Below are the code and all the weights of a small trained network. Each question names an input and a class and asks about switching units off, where a switched-off unit gives its printed mean instead of its output.

import numpy as np


def w(rows, s, z=0):
    codes = np.array(rows[::2]) - 128.0
    scale = np.full(codes.shape[1], s)
    scale[-1] = z or s
    return codes * scale


def f(y):
    return y / 2 * (1 + np.tanh(0.7978845608 * (y + 0.044715 * y**3)))


def log_softmax(a):
    a = a - a.max(-1, keepdims=True)
    return a - np.log(np.exp(a).sum(-1, keepdims=True))


def net(x, mask):
    res = np.array(x, float).reshape(1, 3) / 4 @ E
    y = f(res @ A[0][:, :-1].T + A[0][:, -1])
    res = res + np.where(mask, y, B[0][:, -1]) @ B[0][:, :-1]
    return log_softmax(res[-1] @ U[:, :-1].T + U[:, -1])


A, B = {}, {}
E = w([
[60,45,226,133,125,137],'x0',
[5,230,112,118,123,116],'x1',
[153,108,143,2,108,133],'x2',
],0.0057)
A[0] = w([
[127,130,130,129,128,128,15],'neuron 1',
[107,29,172,199,128,130,175],'neuron 2',
[129,131,131,129,128,129,137],'neuron 3',
[128,135,130,128,130,132,123],'neuron 4',
[106,74,147,169,135,123,176],'neuron 5',
[123,127,125,122,128,126,120],'neuron 6',
[130,128,131,129,126,128,136],'neuron 7',
[154,115,139,129,126,121,98],'neuron 8',
[125,127,126,125,127,128,113],'neuron 9',
[131,123,133,129,126,127,144],'neuron 10',
[129,119,129,128,131,124,143],'neuron 11',
[51,168,142,164,123,130,108],'neuron 12',
[126,128,128,129,126,128,4],'neuron 13',
[127,129,128,128,125,130,70],'neuron 14',
[126,127,126,126,129,128,114],'neuron 15',
[125,129,128,128,123,130,73],'neuron 16',
[126,130,129,129,129,129,25],'neuron 17',
[29,108,167,98,126,127,43],'neuron 18',
[96,107,154,121,122,135,121],'neuron 19',
[113,152,124,91,128,137,115],'neuron 20',
[155,114,122,46,129,128,135],'neuron 21',
[126,122,126,127,125,128,120],'neuron 22',
[130,125,128,129,125,127,107],'neuron 23',
[59,253,114,149,129,127,163],'neuron 24',
[121,134,127,114,122,135,119],'neuron 25',
[111,168,108,203,131,129,85],'neuron 26',
[122,122,124,134,150,120,135],'neuron 27',
[130,120,131,129,128,124,141],'neuron 28',
[134,64,148,118,120,130,152],'neuron 29',
[127,108,130,126,127,124,151],'neuron 30',
[140,111,134,127,126,126,123],'neuron 31',
[127,129,128,128,126,130,106],'neuron 32',
[127,129,128,128,126,130,136],'neuron 33',
[108,152,130,133,126,130,109],'neuron 34',
[129,113,131,128,129,124,152],'neuron 35',
[132,110,132,127,129,124,145],'neuron 36',
[125,126,125,125,127,127,115],'neuron 37',
[167,215,82,187,126,128,131],'neuron 38',
[101,161,128,134,129,126,114],'neuron 39',
[121,127,123,119,126,128,119],'neuron 40',
[89,140,148,25,120,128,125],'neuron 41',
[129,126,129,128,127,128,122],'neuron 42',
],0.022,0.004)
B[0] = w([
[136,136,136,190,186,131,116],'neuron 1',
[124,183,90,171,68,142,217],'neuron 2',
[128,125,126,119,119,126,130],'neuron 3',
[134,129,129,138,133,124,128],'neuron 4',
[131,147,113,146,82,140,175],'neuron 5',
[131,129,134,140,137,125,128],'neuron 6',
[127,126,127,120,122,129,129],'neuron 7',
[110,136,110,153,158,169,137],'neuron 8',
[132,131,132,142,140,127,126],'neuron 9',
[127,127,126,110,118,132,132],'neuron 10',
[127,127,127,112,119,133,132],'neuron 11',
[136,119,95,82,200,172,201],'neuron 12',
[138,135,137,197,191,132,115],'neuron 13',
[133,136,132,163,159,130,120],'neuron 14',
[130,131,130,140,139,128,126],'neuron 15',
[134,134,134,166,163,129,121],'neuron 16',
[136,136,136,187,182,131,116],'neuron 17',
[127,211,196,113,103,162,204],'neuron 18',
[133,164,156,135,144,142,158],'neuron 19',
[132,134,139,161,137,87,152],'neuron 20',
[123,140,209,152,111,129,192],'neuron 21',
[131,131,130,135,136,130,127],'neuron 22',
[127,133,128,143,143,133,125],'neuron 23',
[127,140,2,116,111,123,254],'neuron 24',
[133,129,139,147,139,116,132],'neuron 25',
[128,155,133,174,90,83,179],'neuron 26',
[131,129,126,134,123,126,130],'neuron 27',
[126,127,126,112,120,134,131],'neuron 28',
[136,136,132,99,147,194,177],'neuron 29',
[131,132,131,108,125,139,137],'neuron 30',
[123,137,121,131,146,154,135],'neuron 31',
[131,132,130,145,142,128,125],'neuron 32',
[129,126,128,122,123,126,129],'neuron 33',
[134,128,107,146,136,141,142],'neuron 34',
[128,129,128,103,119,137,135],'neuron 35',
[127,132,126,108,125,142,136],'neuron 36',
[131,130,132,140,139,127,126],'neuron 37',
[128,130,146,61,184,160,210],'neuron 38',
[134,128,95,141,133,144,154],'neuron 39',
[131,129,138,144,139,123,129],'neuron 40',
[126,81,115,126,148,15,213],'neuron 41',
[128,130,128,131,132,131,127],'neuron 42',
],0.058,0.012)
U = w([
[119,117,157,126,126,76,211],'0',
[134,133,44,107,144,149,141],'1',
[147,105,107,232,191,144,27],'2',
[139,112,108,242,211,145,56],'3',
[121,63,95,189,97,82,4],'4',
[126,160,158,152,66,178,212],'5',
[133,48,177,91,187,158,78],'6',
[138,112,107,254,222,148,70],'7',
],0.0075,0.0027)

Each question gives the input, the list of numbers given to net, and the class t.
The units are the neurons (one row each of A and B). Each row of codes is followed by its name. A weight is (code - 128) times the scale printed after its matrix; where a second scale follows, it is the last column's (A, B and U).
mask holds one flag per neuron, in row order. A switched-off neuron (its flag False) gives its mean, the last column of its row in B, instead of its output. The means were averaged over made-up inputs and are rounded, as every weight is.
A unit's drop is (log p(t) with every unit on - log p(t) with that unit switched off) / (log p(t) with every unit on - log p(t) with every unit switched off).
The circuit of an input: a set's keep is (log p(t) with only the set's units on - log p(t) with every unit switched off) / (log p(t) with every unit on - log p(t) with every unit switched off). Starting from the 12 units with the biggest drops (on a tie, the unit counted first), units are removed one at a time, each time the one whose removal leaves the highest keep (on an exact tie, the one counted first), for as long as the keep stays at least 0.8.
units of the circuit, in order: the units of the circuit, biggest drop first
unit that matters most: the unit with the biggest drop
top k neurons: the k neurons with the biggest drops, biggest first
drop of u: that unit's drop, to one decimal
input [-1,-3,5], class 6: unit that matters most -> neuron 2
input [-5,-7,1], class 6: units of the circuit, in order -> neuron 2; neuron 24
input [0,2,2], class 4: units of the circuit, in order -> neuron 38; neuron 12; neuron 29
input [-7,-8,5], class 6: units of the circuit, in order -> neuron 2; neuron 24
input [-1,-3,3], class 6: units of the circuit, in order -> neuron 2; neuron 24
input [3,-5,8], class 6: units of the circuit, in order -> neuron 29; neuron 24
input [-3,-2,1], class 6: units of the circuit, in order -> neuron 24; neuron 2
input [-8,0,6], class 0: top 2 neurons -> neuron 12; neuron 29
input [1,-2,2], class 5: top 2 neurons -> neuron 24; neuron 41
input [-6,0,5], class 0: top 2 neurons -> neuron 12; neuron 29
input [3,5,5], class 0: top 2 neurons -> neuron 41; neuron 18
input [2,-2,-7], class 5: drop of neuron 24 -> 0.4
input [-3,-2,-1], class 6: drop of neuron 24 -> 0.6
input [6,2,4], class 5: unit that matters most -> neuron 18
input [-4,3,8], class 4: drop of neuron 38 -> 0.1
